Here is a tiny trained network, its code and every weight. The questions are about switching its units off for an input and a class, where a switched-off unit gives its printed mean instead of its output.

import numpy as np


def w(rows, s, z=0):
    codes = np.array(rows[::2]) - 128.0
    scale = np.full(codes.shape[1], s)
    scale[-1] = z or s
    return codes * scale


def f(y):
    return np.maximum(y, 0)


def log_softmax(a):
    a = a - a.max(-1, keepdims=True)
    return a - np.log(np.exp(a).sum(-1, keepdims=True))


def net(x, mask):
    res = np.array(x, float).reshape(1, 4) / 4 @ E
    y = f(res @ A[0][:, :-1].T + A[0][:, -1])
    res = res + np.where(mask, y, B[0][:, -1]) @ B[0][:, :-1]
    return log_softmax(res[-1] @ U[:, :-1].T + U[:, -1])


A, B = {}, {}
E = w([
[137,115,130,128,128,121,138],'x0',
[177,159,110,90,173,3,71],'x1',
[105,182,146,233,245,158,164],'x2',
[213,205,190,130,75,168,117],'x3',
],0.017)
A[0] = w([
[201,190,209,98,100,126,112,89],'neuron 1',
[226,194,209,171,84,177,148,128],'neuron 2',
[158,174,130,176,212,84,124,37],'neuron 3',
[127,146,157,231,174,176,193,121],'neuron 4',
[45,120,99,157,149,158,183,183],'neuron 5',
[132,129,55,73,104,69,73,216],'neuron 6',
[83,52,142,119,13,197,130,254],'neuron 7',
[108,81,153,160,154,122,144,163],'neuron 8',
[149,144,150,163,172,66,105,88],'neuron 9',
[246,135,159,127,111,137,106,103],'neuron 10',
],0.014,0.0087)
B[0] = w([
[167,183,147,57,113,185,108,194],'neuron 1',
[115,225,123,160,9,158,98,226],'neuron 2',
[75,133,18,120,117,177,234,191],'neuron 3',
[130,180,186,216,142,95,136,237],'neuron 4',
[120,72,174,136,192,119,114,214],'neuron 5',
[149,63,132,100,87,75,98,217],'neuron 6',
[87,150,35,142,177,170,196,252],'neuron 7',
[134,121,133,126,170,124,121,170],'neuron 8',
[117,97,11,75,130,172,117,173],'neuron 9',
[166,173,113,88,137,162,93,182],'neuron 10',
],0.014,0.03)
U = w([
[90,71,96,129,168,137,172,253],'0',
[129,168,95,125,98,193,152,149],'1',
[145,72,134,106,86,31,95,131],'2',
[203,133,164,60,103,147,78,25],'3',
[109,98,250,186,193,114,146,92],'4',
[131,176,234,200,84,152,129,14],'5',
],0.016,0.0058)

Each question gives the input, the list of numbers given to net, and the class t.
The units are the neurons (one row each of A and B). Each row of codes is followed by its name. A weight is (code - 128) times the scale printed after its matrix; where a second scale follows, it is the last column's (A, B and U).
mask holds one flag per neuron, in row order. A switched-off neuron (its flag False) gives its mean, the last column of its row in B, instead of its output. The means were averaged over made-up inputs and are rounded, as every weight is.
A unit's drop is (log p(t) with every unit on - log p(t) with that unit switched off) / (log p(t) with every unit on - log p(t) with every unit switched off).
The circuit of an input: a set's keep is (log p(t) with only the set's units on - log p(t) with every unit switched off) / (log p(t) with every unit on - log p(t) with every unit switched off). Starting from all 10 units, units are removed one at a time, each time the one whose removal leaves the highest keep (on an exact tie, the one counted first), for as long as the keep stays at least 0.8.
units of the circuit, in order: the units of the circuit, biggest drop first
top k neurons: the k neurons with the biggest drops, biggest first
drop of u: that unit's drop, to one decimal
input [-6,2,-7,0], class 2: units of the circuit, in order : neuron 6
input [2,-1,8,0], class 4: units of the circuit, in order : neuron 4; neuron 5
input [7,0,3,-7], class 4: units of the circuit, in order : neuron 7; neuron 5
input [4,5,0,5], class 3: top 2 neurons : neuron 7; neuron 1
input [3,1,-5,8], class 3: top 2 neurons : neuron 1; neuron 3
input [6,6,-5,0], class 2: top 2 neurons : neuron 6; neuron 2
input [-6,1,6,-1], class 0: top 3 neurons : neuron 3; neuron 9; neuron 2
input [-3,5,0,-6], class 2: top 2 neurons : neuron 7; neuron 6
input [2,0,-4,-3], class 0: top 2 neurons : neuron 2; neuron 7
input [-2,0,-2,-6], class 0: top 2 neurons : neuron 2; neuron 4
input [-8,8,1,0], class 0: top 4 neurons : neuron 2; neuron 3; neuron 6; neuron 9
input [-2,8,-6,1], class 3: top 2 neurons : neuron 1; neuron 10
input [6,0,7,1], class 5: top 2 neurons : neuron 4; neuron 7
input [2,-7,5,3], class 5: top neuron : neuron 2
input [-3,-8,2,0], class 4: top 2 neurons : neuron 5; neuron 4
input [-1,4,8,0], class 0: drop of neuron 2 : 0.6
input [-6,5,-4,6], class 3: drop of neuron 6 : 0.0
input [-3,2,7,-3], class 0: drop of neuron 3 : 2.1
input [5,2,-1,7], class 3: drop of neuron 7 : 0.4
input [-6,-5,7,0], class 4: units of the circuit, in order : neuron 5
